Below is a small trained network, with its code and all its weights. Each question gives an input and a class and asks what happens when units are switched off, that is, made to give their printed mean instead of their output.

import numpy as np


def w(rows, s, z=0):
    codes = np.array(rows[::2]) - 128.0
    scale = np.full(codes.shape[1], s)
    scale[-1] = z or s
    return codes * scale


def f(y):
    return np.maximum(y, 0)


def log_softmax(a):
    a = a - a.max(-1, keepdims=True)
    return a - np.log(np.exp(a).sum(-1, keepdims=True))


def net(x, mask):
    res = np.array(x, float).reshape(1, 3) / 4 @ E
    y = f(res @ A[0][:, :-1].T + A[0][:, -1])
    res = res + np.where(mask, y, B[0][:, -1]) @ B[0][:, :-1]
    return log_softmax(res[-1] @ U[:, :-1].T + U[:, -1])


A, B = {}, {}
E = w([
[139,200,197,153,177],'x0',
[223,112,87,247,143],'x1',
[210,89,182,72,90],'x2',
],0.012)
A[0] = w([
[255,94,214,81,58,80],'neuron 1',
[189,127,115,197,103,9],'neuron 2',
[185,216,190,170,199,4],'neuron 3',
[135,55,9,136,46,69],'neuron 4',
[198,121,85,221,129,51],'neuron 5',
[64,161,56,194,163,33],'neuron 6',
[112,89,54,89,64,25],'neuron 7',
],0.0088,0.0027)
B[0] = w([
[35,85,2,194,181,255],'neuron 1',
[51,180,128,62,81,202],'neuron 2',
[174,195,143,122,205,209],'neuron 3',
[214,211,158,103,228,235],'neuron 4',
[28,199,168,28,23,242],'neuron 5',
[94,62,65,196,162,210],'neuron 6',
[161,212,169,99,175,194],'neuron 7',
],0.0087,0.009)
U = w([
[2,149,168,45,13,109],'0',
[75,56,4,227,172,91],'1',
[222,180,176,124,218,87],'2',
[140,98,138,162,77,255],'3',
[190,44,176,176,55,74],'4',
],0.011,0.0095)

Each question gives the input, the list of numbers given to net, and the class t.
The units are the neurons (one row each of A and B). Each row of codes is followed by its name. A weight is (code - 128) times the scale printed after its matrix; where a second scale follows, it is the last column's (A, B and U).
mask holds one flag per neuron, in row order. A switched-off neuron (its flag False) gives its mean, the last column of its row in B, instead of its output. The means were averaged over made-up inputs and are rounded, as every weight is.
A unit's drop is (log p(t) with every unit on - log p(t) with that unit switched off) / (log p(t) with every unit on - log p(t) with every unit switched off).
The circuit of an input: a set's keep is (log p(t) with only the set's units on - log p(t) with every unit switched off) / (log p(t) with every unit on - log p(t) with every unit switched off). Starting from all 7 units, units are removed one at a time, each time the one whose removal leaves the highest keep (on an exact tie, the one counted first), for as long as the keep stays at least 0.8.
circuit, biggest first: the units of the circuit, biggest drop first
most important unit: the unit with the biggest drop
top k neurons: the k neurons with the biggest drops, biggest first
drop of u: that unit's drop, to one decimal
input [-6,-1,4], class 2: top 3 neurons	(neuron 4; neuron 7; neuron 6)
input [6,-5,6], class 1: top 3 neurons	(neuron 1; neuron 5; neuron 4)
input [8,-7,-3], class 2: most important unit	neuron 5
input [-4,-3,0], class 2: circuit, biggest first	(neuron 5; neuron 1)
input [3,2,3], class 3: top 3 neurons	(neuron 4; neuron 6; neuron 7)
input [-7,6,0], class 2: top 2 neurons	(neuron 4; neuron 7)
input [-3,-3,-6], class 1: top 2 neurons	(neuron 5; neuron 6)
input [4,-3,1], class 2: top 3 neurons	(neuron 5; neuron 2; neuron 1)
input [0,6,-6], class 0: top 3 neurons	(neuron 5; neuron 1; neuron 2)
input [-7,7,-6], class 0: top 3 neurons	(neuron 5; neuron 2; neuron 1)
input [-8,-2,4], class 2: top 2 neurons	(neuron 4; neuron 7)
input [-8,-5,-5], class 2: circuit, biggest first	(neuron 4; neuron 7)
input [8,-4,-2], class 2: top 2 neurons	(neuron 5; neuron 3)
input [5,-4,-5], class 1: top 3 neurons	(neuron 5; neuron 4; neuron 6)
input [-4,-6,7], class 1: top 2 neurons	(neuron 1; neuron 5)
input [4,6,-5], class 0: top 3 neurons	(neuron 5; neuron 1; neuron 2)
input [-3,3,-2], class 3: circuit, biggest first	(neuron 1)
input [0,-3,0], class 3: top 2 neurons	(neuron 5; neuron 2)
input [-7,6,5], class 2: top 3 neurons	(neuron 4; neuron 7; neuron 6)
input [-1,-1,-3], class 3: most important unit	neuron 1
input [-7,8,1], class 0: drop of neuron 5	1.0
input [5,6,-3], class 0: drop of neuron 4	0.2
input [-1,-3,8], class 1: drop of neuron 1	0.6
input [-3,4,-1], class 0: drop of neuron 3	0.1
